Below is a small trained network, with its code and all its weights. Each question gives an input and a class and asks what happens when units are switched off, that is, made to give their printed mean instead of their output.

import numpy as np


def w(rows, s, z=0):
    codes = np.array(rows[::2]) - 128.0
    scale = np.full(codes.shape[1], s)
    scale[-1] = z or s
    return codes * scale


def f(y):
    return y / 2 * (1 + np.tanh(0.7978845608 * (y + 0.044715 * y**3)))


def log_softmax(a):
    a = a - a.max(-1, keepdims=True)
    return a - np.log(np.exp(a).sum(-1, keepdims=True))


def net(x, mask):
    res = np.array(x, float).reshape(1, 3) / 4 @ E
    y = f(res @ A[0][:, :-1].T + A[0][:, -1])
    res = res + np.where(mask, y, B[0][:, -1]) @ B[0][:, :-1]
    return log_softmax(res[-1] @ U[:, :-1].T + U[:, -1])


A, B = {}, {}
E = w([
[183,78,232,88,163,129,139,169,196,187],'x0',
[223,156,143,177,134,128,154,246,37,137],'x1',
[132,64,20,50,142,129,36,190,83,144],'x2',
],0.011)
A[0] = w([
[163,174,106,222,149,129,155,224,107,185,70],'N1',
[152,51,236,65,212,108,103,144,187,230,44],'N2',
[149,96,73,70,171,104,12,188,53,130,185],'N3',
[59,103,90,104,158,129,92,41,198,95,160],'N4',
[114,41,69,49,162,154,75,154,86,149,10],'N5',
[187,137,140,157,86,192,124,185,71,114,28],'N6',
[110,202,197,198,106,129,182,99,96,134,176],'N7',
[159,148,142,145,136,95,155,199,34,136,124],'N8',
[143,220,172,160,128,141,194,89,174,101,7],'N9',
[59,188,58,195,90,112,76,73,52,2,25],'N10',
[52,84,148,56,67,141,112,46,177,145,1],'N11',
],0.0092,0.0096)
B[0] = w([
[72,155,103,84,155,110,115,110,108,141,179],'N1',
[154,139,86,155,86,210,220,173,63,174,198],'N2',
[180,68,138,146,99,106,103,71,151,92,255],'N3',
[152,166,105,85,170,111,126,105,67,100,227],'N4',
[94,76,235,134,44,56,129,91,135,159,189],'N5',
[32,187,144,110,141,49,165,140,92,178,158],'N6',
[189,113,170,157,100,119,78,60,144,87,202],'N7',
[99,180,93,72,179,120,124,115,94,147,193],'N8',
[87,56,201,140,76,56,146,115,138,168,164],'N9',
[143,124,120,149,71,169,163,248,82,185,205],'N10',
[81,190,136,69,175,62,106,152,83,170,182],'N11',
],0.014,0.017)
U = w([
[146,81,209,148,76,53,107,61,130,126,97],'0',
[105,180,126,48,221,63,112,121,80,143,105],'1',
[155,122,126,156,62,174,169,252,82,163,107],'2',
[250,123,72,141,224,213,85,27,147,35,252],'3',
[134,123,116,150,156,132,113,154,198,103,110],'4',
[60,117,124,131,162,146,96,175,184,95,110],'5',
],0.012,0.028)

Each question gives the input, the list of numbers given to net, and the class t.
The units are the neurons (one row each of A and B). Each row of codes is followed by its name. A weight is (code - 128) times the scale printed after its matrix; where a second scale follows, it is the last column's (A, B and U).
mask holds one flag per neuron, in row order. A switched-off neuron (its flag False) gives its mean, the last column of its row in B, instead of its output. The means were averaged over made-up inputs and are rounded, as every weight is.
A unit's drop is (log p(t) with every unit on - log p(t) with that unit switched off) / (log p(t) with every unit on - log p(t) with every unit switched off).
The circuit of an input: a set's keep is (log p(t) with only the set's units on - log p(t) with every unit switched off) / (log p(t) with every unit on - log p(t) with every unit switched off). Starting from all 11 units, units are removed one at a time, each time the one whose removal leaves the highest keep (on an exact tie, the one counted first), for as long as the keep stays at least 0.8.
circuit, biggest first: the units of the circuit, biggest drop first
most important unit: the unit with the biggest drop
top k neurons: the k neurons with the biggest drops, biggest first
drop of u: that unit's drop, to one decimal
input [-4,2,-3], class 2: most important unit	N3
input [-3,1,2], class 3: circuit, biggest first	N5, N6
input [3,5,4], class 1: top 3 neurons	N8, N7, N1
input [-7,1,6], class 2: top 2 neurons	N10, N7
input [0,-8,-6], class 1: top 2 neurons	N11, N4
input [0,5,4], class 1: top 2 neurons	N8, N7
input [2,7,8], class 0: top 2 neurons	N3, N5
input [5,7,5], class 1: top 2 neurons	N8, N1
input [4,5,4], class 1: top 4 neurons	N8, N10, N7, N1
input [-8,8,5], class 1: top 3 neurons	N8, N1, N6
input [2,1,0], class 3: top 2 neurons	N10, N5
input [3,-3,1], class 3: top 3 neurons	N10, N5, N6
input [-3,2,2], class 3: circuit, biggest first	N5, N11
input [3,-3,2], class 3: most important unit	N10
input [1,-1,1], class 3: drop of N10	0.1
input [-3,-5,8], class 0: drop of N5	1.1
input [8,4,-7], class 2: drop of N5	0.5
